Below are the code and all the weights of a small trained network. Each question names an input and a target symbol and asks about switching units off, where a switched-off unit gives its printed mean instead of its output.

import numpy as np


def w(rows, s, z=0):
    codes = np.array(rows[::2]) - 128.0
    scale = np.full(codes.shape[1], s)
    scale[-1] = z or s
    return codes * scale


def norm(h):
    return h / np.sqrt((h * h).mean(-1, keepdims=True) + 1e-5)


def f(y):
    return np.maximum(y, 0)


def softmax(a):
    e = np.exp(a - a.max(-1, keepdims=True))
    return e / e.sum(-1, keepdims=True)


def log_softmax(a):
    a = a - a.max(-1, keepdims=True)
    return a - np.log(np.exp(a).sum(-1, keepdims=True))


def net(x, mask):
    ids = ['αγδθμξπσφω'.index(c) for c in x.split()]
    T = len(ids)
    res = E[ids] + P[:T]
    u = 0
    for l in range(3):
        q, k, v = (norm(res) @ M[l].T for M in (Q, K, V))
        z = softmax(np.where(np.tri(T) > 0, q @ k.T / 3**0.5, -1e9)) @ v
        res = res + np.where(mask[u], z, O[l][:, -1]) @ O[l][:, :-1]
        u += 1
        y = f(norm(res) @ A[l][:, :-1].T + A[l][:, -1])
        res = res + np.where(mask[u : u + 4], y, B[l][:, -1]) @ B[l][:, :-1]
        u += 4
    return log_softmax(norm(res)[-1] @ U[:, :-1].T + U[:, -1])


Q, K, V, O, A, B = {}, {}, {}, {}, {}, {}
E = w([
[123,134,68,92,81,6,112,158],'α',
[95,115,111,129,85,217,129,94],'γ',
[92,95,55,199,35,135,131,162],'δ',
[83,66,139,107,141,208,147,79],'θ',
[119,109,158,106,148,209,138,104],'μ',
[122,150,132,98,149,121,106,126],'ξ',
[107,113,142,134,145,150,146,107],'π',
[108,157,130,81,129,161,89,106],'σ',
[95,120,117,73,144,153,97,99],'φ',
[91,56,135,134,121,145,163,106],'ω',
],0.012)
P = w([
[196,100,20,149,225,170,17,175],'0',
[31,139,189,123,173,122,104,197],'1',
[145,117,41,65,125,159,131,44],'2',
[125,146,182,165,157,117,22,121],'3',
[118,132,60,94,117,147,150,30],'4',
[83,150,212,105,142,125,150,221],'5',
[97,143,68,114,120,136,138,26],'6',
[173,136,225,135,105,111,43,125],'7',
[107,145,102,149,127,126,199,8],'8',
[123,178,205,84,74,148,144,194],'9',
],0.014)
Q[0] = w([
[120,102,209,155,48,192,77,123],'L0H0',
[228,56,122,213,144,106,34,38],'L0H0',
[85,145,25,196,254,204,158,155],'L0H0',
],0.0083)
K[0] = w([
[128,136,171,118,109,166,126,154],'L0H0',
[50,154,90,128,168,129,250,183],'L0H0',
[101,144,82,207,170,145,118,81],'L0H0',
],0.015)
V[0] = w([
[133,44,176,60,175,161,144,66],'L0H0',
[142,230,122,102,102,254,110,93],'L0H0',
[64,52,93,193,50,222,161,117],'L0H0',
],0.0095)
O[0] = w([
[132,23,204,79,189,82,61,161,187],'L0H0',
[212,1,49,177,147,40,117,10,167],'L0H0',
[138,31,91,47,77,137,250,138,254],'L0H0',
],0.0097,0.0023)
A[0] = w([
[90,120,65,122,81,195,58,170,204],'L0N0',
[92,65,255,59,65,114,85,147,100],'L0N1',
[205,96,5,75,231,170,150,15,144],'L0N2',
[167,95,190,127,226,133,91,54,254],'L0N3',
],0.0077,0.0047)
B[0] = w([
[140,112,193,164,179,96,199,81,191],'L0N0',
[43,52,74,102,172,168,102,232,185],'L0N1',
[180,250,149,39,199,137,217,108,254],'L0N2',
[93,136,68,163,68,2,195,93,224],'L0N3',
],0.0095,0.0099)
Q[1] = w([
[120,97,144,29,123,138,169,179],'L1H0',
[114,176,126,136,59,116,8,134],'L1H0',
[191,126,181,77,220,46,108,139],'L1H0',
],0.011)
K[1] = w([
[124,176,111,24,153,138,183,121],'L1H0',
[170,130,146,95,154,128,1,176],'L1H0',
[179,105,81,126,209,16,106,87],'L1H0',
],0.012)
V[1] = w([
[208,116,172,118,141,87,2,191],'L1H0',
[52,121,138,121,48,241,81,163],'L1H0',
[28,147,173,98,123,55,175,132],'L1H0',
],0.0057)
O[1] = w([
[75,119,88,145,115,128,183,137,1],'L1H0',
[99,150,103,119,134,11,167,140,3],'L1H0',
[72,173,132,96,41,137,79,129,193],'L1H0',
],0.011,0.0075)
A[1] = w([
[114,142,5,171,98,88,115,127,253],'L1N0',
[126,51,81,132,86,114,86,113,154],'L1N1',
[247,89,111,115,173,129,135,118,77],'L1N2',
[156,164,56,184,134,94,122,84,152],'L1N3',
],0.015,0.005)
B[1] = w([
[105,106,170,133,156,175,175,34,183],'L1N0',
[154,228,113,159,171,99,198,167,188],'L1N1',
[137,182,245,94,180,159,113,96,254],'L1N2',
[114,63,156,30,96,159,169,106,185],'L1N3',
],0.012,0.0089)
Q[2] = w([
[187,19,45,85,128,187,144,155],'L2H0',
[89,210,203,113,2,185,90,124],'L2H0',
[146,134,54,135,119,117,87,57],'L2H0',
],0.0084)
K[2] = w([
[43,103,134,165,71,92,46,191],'L2H0',
[111,133,223,81,130,249,106,78],'L2H0',
[59,145,65,158,164,133,177,103],'L2H0',
],0.011)
V[2] = w([
[110,112,107,121,255,183,153,69],'L2H0',
[106,9,84,114,131,166,30,176],'L2H0',
[178,139,103,34,2,197,49,78],'L2H0',
],0.0072)
O[2] = w([
[144,161,117,116,161,111,73,186,255],'L2H0',
[119,142,211,97,88,71,255,168,15],'L2H0',
[50,166,102,64,229,135,148,167,143],'L2H0',
],0.0096,0.01)
A[2] = w([
[136,93,93,17,143,180,217,53,161],'L2N0',
[81,254,122,139,98,190,87,30,116],'L2N1',
[34,217,61,113,21,195,20,204,123],'L2N2',
[119,75,134,126,84,141,226,16,3],'L2N3',
],0.0075,0.003)
B[2] = w([
[158,112,92,176,119,126,196,96,240],'L2N0',
[166,113,196,107,98,74,127,191,244],'L2N1',
[167,92,42,124,66,163,179,63,206],'L2N2',
[4,93,127,159,66,166,143,149,147],'L2N3',
],0.015,0.011)
U = w([
[170,170,174,112,210,143,147,135,133],'α',
[167,98,53,89,58,127,198,89,46],'γ',
[3,121,128,178,90,149,206,55,118],'δ',
[67,239,130,192,58,175,125,166,143],'θ',
[20,174,102,196,206,72,144,152,237],'μ',
[63,86,181,139,71,115,29,90,140],'ξ',
[164,93,87,247,131,79,89,105,88],'π',
[64,83,19,156,168,173,74,125,223],'σ',
[22,92,150,66,106,213,126,201,5],'φ',
[127,101,156,162,103,43,169,221,172],'ω',
],0.011,0.0029)

Each question gives the input, a string of symbols that net reads in full, and the target symbol t.
The units are the heads (3 rows each of Q, K, V and O) and the neurons (one row each of A and B). Each row of codes is followed by its name. A weight is (code - 128) times the scale printed after its matrix; where a second scale follows, it is the last column's (O, A, B and U).
mask holds one flag per unit, layer by layer, with each layer's heads first. A switched-off unit (its flag False) gives its mean, the last column of its rows in O or B, instead of its output. The means were averaged over made-up inputs and are rounded, as every weight is.
A unit's drop is (log p(t) with every unit on - log p(t) with that unit switched off) / (log p(t) with every unit on - log p(t) with every unit switched off).
The circuit of an input: a set's keep is (log p(t) with only the set's units on - log p(t) with every unit switched off) / (log p(t) with every unit on - log p(t) with every unit switched off). Starting from the 12 units with the biggest drops (on a tie, the unit counted first), units are removed one at a time, each time the one whose removal leaves the highest keep (on an exact tie, the one counted first), for as long as the keep stays at least 0.8.
circuit, biggest first: the units of the circuit, biggest drop first
unit that matters most: the unit with the biggest drop
k most important neurons: the k neurons with the biggest drops, biggest first
top k neurons in layer l: the k neurons of layer l with the biggest drops, biggest first
input π γ δ θ α, target α: 2 most important neurons => [L0N3 L2N2]
input α σ α α, target δ: circuit, biggest first => [L1N0 L1H0 L0N2]
input θ α ω, target α: unit that matters most => L0N2
input σ α α σ α, target δ: 3 most important neurons => [L0N2 L1N0 L1N3]
input ξ δ π δ, target γ: 3 most important neurons => [L2N2 L0N3 L1N2]
input μ α ω θ θ α α μ δ θ, target π: 2 most important neurons => [L1N1 L0N3]
input φ θ θ ξ φ π θ δ, target σ: 2 most important neurons => [L0N2 L0N1]
input ω δ ω ω, target γ: 3 most important neurons => [L2N2 L1N2 L0N2]
input δ δ σ ξ γ δ ω, target α: 2 most important neurons => [L0N3 L1N2]
input ξ φ θ π, target μ: circuit, biggest first => [L0N2 L0N3 L1N1 L0N1]
input δ ξ γ, target α: 3 most important neurons => [L1N2 L2N2 L0N3]
input γ θ ω φ α σ, target μ: top 3 neurons in layer 1 => [L1N1 L1N0 L1N2]
input α σ ξ θ ω δ, target ω: circuit, biggest first => [L0H0 L1N1 L0N2]
input ω ω ω δ, target φ: circuit, biggest first => [L0H0]
input μ δ γ, target α: 3 most important neurons => [L1N2 L0N3 L2N2]
input ω μ φ, target α: top 2 neurons in layer 1 => [L1N2 L1N3]
input ω θ θ ω ω σ θ, target δ: circuit, biggest first => [L0H0 L2N3 L2N1 L0N3]
input ξ δ δ δ γ μ π α, target π: top 2 neurons in layer 1 => [L1N1 L1N2]
input α μ θ, target α: 3 most important neurons => [L1N2 L2N2 L1N3]
input ξ ω α σ α π π θ α ω, target ω: top neuron in layer 1 => [L1N1]
